Below is a small trained network, with its code and all its weights. Each question gives an input and a class and asks what happens when units are switched off, that is, made to give their printed mean instead of their output.

import numpy as np


def w(rows, s, z=0):
    codes = np.array(rows[::2]) - 128.0
    scale = np.full(codes.shape[1], s)
    scale[-1] = z or s
    return codes * scale


def f(y):
    return np.maximum(y, 0)


def log_softmax(a):
    a = a - a.max(-1, keepdims=True)
    return a - np.log(np.exp(a).sum(-1, keepdims=True))


def net(x, mask):
    res = np.array(x, float).reshape(1, 8) / 4 @ E
    y = f(res @ A[0][:, :-1].T + A[0][:, -1])
    res = res + np.where(mask, y, B[0][:, -1]) @ B[0][:, :-1]
    return log_softmax(res[-1] @ U[:, :-1].T + U[:, -1])


A, B = {}, {}
E = w([
[31,168,94,181,192],'x0',
[184,131,56,125,140],'x1',
[197,91,163,6,135],'x2',
[112,129,71,110,2],'x3',
[86,52,53,138,81],'x4',
[97,129,65,113,147],'x5',
[129,108,168,208,45],'x6',
[208,184,139,87,107],'x7',
],0.0069)
A[0] = w([
[119,130,166,143,132,39],'N1',
[115,145,117,103,71,160],'N2',
[147,142,143,108,84,169],'N3',
[99,104,100,168,170,241],'N4',
[76,119,127,208,135,175],'N5',
[120,133,140,97,145,207],'N6',
[118,145,167,108,137,184],'N7',
[62,120,122,221,141,214],'N8',
[107,101,77,114,154,159],'N9',
[152,134,137,125,36,240],'N10',
[174,189,249,105,172,249],'N11',
[184,137,166,150,187,252],'N12',
[112,127,84,107,189,211],'N13',
[176,165,192,117,143,221],'N14',
[142,143,156,138,144,115],'N15',
[152,115,124,153,132,80],'N16',
[163,104,41,77,200,255],'N17',
[169,105,51,125,9,252],'N18',
[120,115,113,221,140,110],'N19',
[101,133,183,115,175,202],'N20',
[139,123,107,142,17,230],'N21',
[152,143,155,92,172,210],'N22',
[64,129,138,199,125,194],'N23',
],0.015,0.0021)
B[0] = w([
[135,145,143,115,135,149],'N1',
[144,113,96,131,126,176],'N2',
[163,126,115,136,149,175],'N3',
[70,157,107,154,113,193],'N4',
[128,199,90,138,95,213],'N5',
[122,127,149,136,144,159],'N6',
[133,127,143,133,104,162],'N7',
[98,198,86,194,93,233],'N8',
[100,123,111,115,155,174],'N9',
[201,81,99,126,131,213],'N10',
[191,134,250,151,115,250],'N11',
[129,102,187,116,116,201],'N12',
[54,123,124,90,150,189],'N13',
[173,125,195,120,104,205],'N14',
[141,121,122,110,104,155],'N15',
[126,135,129,86,126,136],'N16',
[30,86,139,64,186,223],'N17',
[200,78,43,109,169,253],'N18',
[106,154,101,142,95,190],'N19',
[135,148,153,136,99,186],'N20',
[198,117,58,131,122,226],'N21',
[113,100,181,123,124,190],'N22',
[115,182,89,192,88,216],'N23',
],0.024,0.012)
U = w([
[175,125,255,116,121,141],'0',
[100,203,116,175,102,251],'1',
[221,91,88,120,148,2],'2',
[54,118,145,66,204,107],'3',
],0.0096,0.0007)

Each question gives the input, the list of numbers given to net, and the class t.
The units are the neurons (one row each of A and B). Each row of codes is followed by its name. A weight is (code - 128) times the scale printed after its matrix; where a second scale follows, it is the last column's (A, B and U).
mask holds one flag per neuron, in row order. A switched-off neuron (its flag False) gives its mean, the last column of its row in B, instead of its output. The means were averaged over made-up inputs and are rounded, as every weight is.
A unit's drop is (log p(t) with every unit on - log p(t) with that unit switched off) / (log p(t) with every unit on - log p(t) with every unit switched off).
The circuit of an input: a set's keep is (log p(t) with only the set's units on - log p(t) with every unit switched off) / (log p(t) with every unit on - log p(t) with every unit switched off). Starting from the 12 units with the biggest drops (on a tie, the unit counted first), units are removed one at a time, each time the one whose removal leaves the highest keep (on an exact tie, the one counted first), for as long as the keep stays at least 0.8.
circuit, biggest first: the units of the circuit, biggest drop first
k most important neurons: the k neurons with the biggest drops, biggest first
drop of u: that unit's drop, to one decimal
input [2,5,2,-5,5,-6,-8,5], class 3: circuit, biggest first : (N17)
input [-8,-4,5,-5,2,8,6,8], class 0: 2 most important neurons : (N11 N14)
input [6,7,8,-4,-2,-5,1,-8], class 3: 2 most important neurons : (N17 N13)
input [4,5,3,4,-6,1,-8,8], class 0: 2 most important neurons : (N11 N14)
input [-4,-8,3,3,-5,2,8,-3], class 2: 2 most important neurons : (N21 N10)
input [-4,1,4,1,-4,7,0,-5], class 3: drop of N11 : 0.1
input [-7,4,-8,-7,5,3,-5,-5], class 1: drop of N5 : 0.3
input [-5,-7,-3,-1,7,-6,-5,-3], class 1: drop of N18 : 0.5
input [1,6,6,4,3,-6,-3,-7], class 3: drop of N17 : 0.5
input [3,-5,-1,3,8,1,7,2], class 2: 3 most important neurons : (N18 N21 N10)
